Below are the code and all the weights of a small trained network. Each question names an input and a class and asks about switching units off, where a switched-off unit gives its printed mean instead of its output.

import numpy as np


def w(rows, s, z=0):
    codes = np.array(rows[::2]) - 128.0
    scale = np.full(codes.shape[1], s)
    scale[-1] = z or s
    return codes * scale


def norm(h):
    return h / np.sqrt((h * h).mean(-1, keepdims=True) + 1e-5)


def f(y):
    return y / 2 * (1 + np.tanh(0.7978845608 * (y + 0.044715 * y**3)))


def log_softmax(a):
    a = a - a.max(-1, keepdims=True)
    return a - np.log(np.exp(a).sum(-1, keepdims=True))


def net(x, mask):
    res = np.array(x, float).reshape(1, 6) / 4 @ E
    u = 0
    for l in range(3):
        y = f(norm(res) @ A[l][:, :-1].T + A[l][:, -1])
        res = res + np.where(mask[u : u + 6], y, B[l][:, -1]) @ B[l][:, :-1]
        u += 6
    return log_softmax(norm(res)[-1] @ U[:, :-1].T + U[:, -1])


A, B = {}, {}
E = w([
[127,124,128,130,129,128],'x0',
[151,119,1,187,90,43],'x1',
[129,128,129,127,128,128],'x2',
[91,167,224,205,91,91],'x3',
[239,101,158,71,30,96],'x4',
[126,131,127,125,128,123],'x5',
],0.0017)
A[0] = w([
[72,134,210,181,84,53,1],'0.n0',
[81,144,144,115,208,118,96],'0.n1',
[172,200,188,252,107,149,128],'0.n2',
[149,91,45,44,183,170,144],'0.n3',
[159,166,106,42,78,75,186],'0.n4',
[152,113,137,93,62,85,162],'0.n5',
],0.0041,0.00079)
B[0] = w([
[23,69,66,89,76,160,216],'0.n0',
[252,134,104,117,131,174,181],'0.n1',
[111,81,87,38,109,135,225],'0.n2',
[15,118,143,101,20,107,251],'0.n3',
[129,37,138,133,161,206,191],'0.n4',
[127,55,207,235,180,123,178],'0.n5',
],0.0028,0.0016)
A[1] = w([
[129,126,82,179,85,24,83],'1.n0',
[112,209,62,188,208,163,116],'1.n1',
[122,135,175,101,92,251,255],'1.n2',
[170,131,223,77,128,183,149],'1.n3',
[160,84,44,218,124,84,180],'1.n4',
[213,124,231,170,46,117,108],'1.n5',
],0.0034,0.00062)
B[1] = w([
[149,182,150,89,172,85,207],'1.n0',
[197,77,155,202,63,196,208],'1.n1',
[128,141,84,139,120,56,245],'1.n2',
[173,202,114,117,187,86,190],'1.n3',
[140,253,149,69,175,155,253],'1.n4',
[106,95,78,178,153,206,169],'1.n5',
],0.0039,0.0015)
A[2] = w([
[163,59,67,75,112,139,254],'2.n0',
[58,178,74,177,108,217,188],'2.n1',
[86,126,121,24,56,132,175],'2.n2',
[3,101,88,57,60,111,167],'2.n3',
[92,113,43,190,189,65,174],'2.n4',
[117,204,201,56,206,169,133],'2.n5',
],0.0034,0.00083)
B[2] = w([
[75,150,201,202,144,169,188],'2.n0',
[177,3,215,136,157,126,214],'2.n1',
[51,109,135,155,109,81,200],'2.n2',
[38,122,171,80,28,124,253],'2.n3',
[144,166,152,57,86,117,169],'2.n4',
[148,211,33,129,74,62,169],'2.n5',
],0.0041,0.0022)
U = w([
[24,86,152,63,61,94,253],'0',
[208,254,29,80,188,44,101],'1',
[233,28,182,191,219,211,18],'2',
],0.0061,0.00077)

Each question gives the input, the list of numbers given to net, and the class t.
The units are the neurons (one row each of A and B). Each row of codes is followed by its name. A weight is (code - 128) times the scale printed after its matrix; where a second scale follows, it is the last column's (A, B and U).
mask holds one flag per neuron, layer by layer. A switched-off neuron (its flag False) gives its mean, the last column of its row in B, instead of its output. The means were averaged over made-up inputs and are rounded, as every weight is.
A unit's drop is (log p(t) with every unit on - log p(t) with that unit switched off) / (log p(t) with every unit on - log p(t) with every unit switched off).
The circuit of an input: a set's keep is (log p(t) with only the set's units on - log p(t) with every unit switched off) / (log p(t) with every unit on - log p(t) with every unit switched off). Starting from the 12 units with the biggest drops (on a tie, the unit counted first), units are removed one at a time, each time the one whose removal leaves the highest keep (on an exact tie, the one counted first), for as long as the keep stays at least 0.8.
units of the circuit, in order: the units of the circuit, biggest drop first
most important unit: the unit with the biggest drop
top k neurons: the k neurons with the biggest drops, biggest first
k most important neurons of layer l: the k neurons of layer l with the biggest drops, biggest first
drop of u: that unit's drop, to one decimal
input [-8,-8,3,-2,-4,-8], class 1: most important unit => 2.n5
input [-7,2,-1,2,-3,4], class 2: units of the circuit, in order => [1.n1 0.n3]
input [6,-6,5,-5,3,-2], class 1: units of the circuit, in order => [1.n3 2.n5]
input [-8,8,-5,7,7,-8], class 1: top 4 neurons => [0.n3 1.n0 1.n4 2.n1]
input [-1,1,-6,-1,-2,-4], class 2: top 2 neurons => [1.n1 0.n2]
input [6,1,0,-4,7,-1], class 2: top 4 neurons => [0.n0 0.n5 2.n3 0.n2]
input [-1,-4,1,-1,4,-2], class 1: top 3 neurons => [1.n3 1.n1 2.n1]
input [-2,-2,-2,7,-8,8], class 2: top 4 neurons => [0.n3 1.n1 0.n1 2.n1]
input [5,-6,-5,-4,-2,7], class 1: top 2 neurons => [1.n3 0.n0]
input [2,-8,3,4,7,6], class 1: units of the circuit, in order => [1.n3 2.n5 2.n3]
input [-1,-3,7,1,3,-7], class 1: top 4 neurons => [1.n3 1.n1 0.n3 2.n1]
input [3,-4,-7,-2,3,3], class 1: top 3 neurons => [1.n3 0.n0 1.n1]
input [0,-8,-1,4,-1,-7], class 1: top 2 neurons => [1.n3 0.n3]
input [-5,-3,3,0,2,-3], class 1: top 2 neurons => [1.n3 1.n1]
input [-6,5,1,4,0,-6], class 1: 3 most important neurons of layer 1 => [1.n0 1.n4 1.n5]
input [-3,7,-1,2,-8,-5], class 2: 2 most important neurons of layer 1 => [1.n1 1.n3]
input [-6,2,-3,2,-5,0], class 2: most important neuron of layer 1 => [1.n1]
input [3,0,8,-4,6,-2], class 2: 3 most important neurons of layer 0 => [0.n0 0.n5 0.n2]
input [-2,-3,8,-3,8,5], class 2: drop of 0.n5 => 0.0
input [8,-1,1,-2,-3,5], class 2: drop of 2.n1 => 0.1
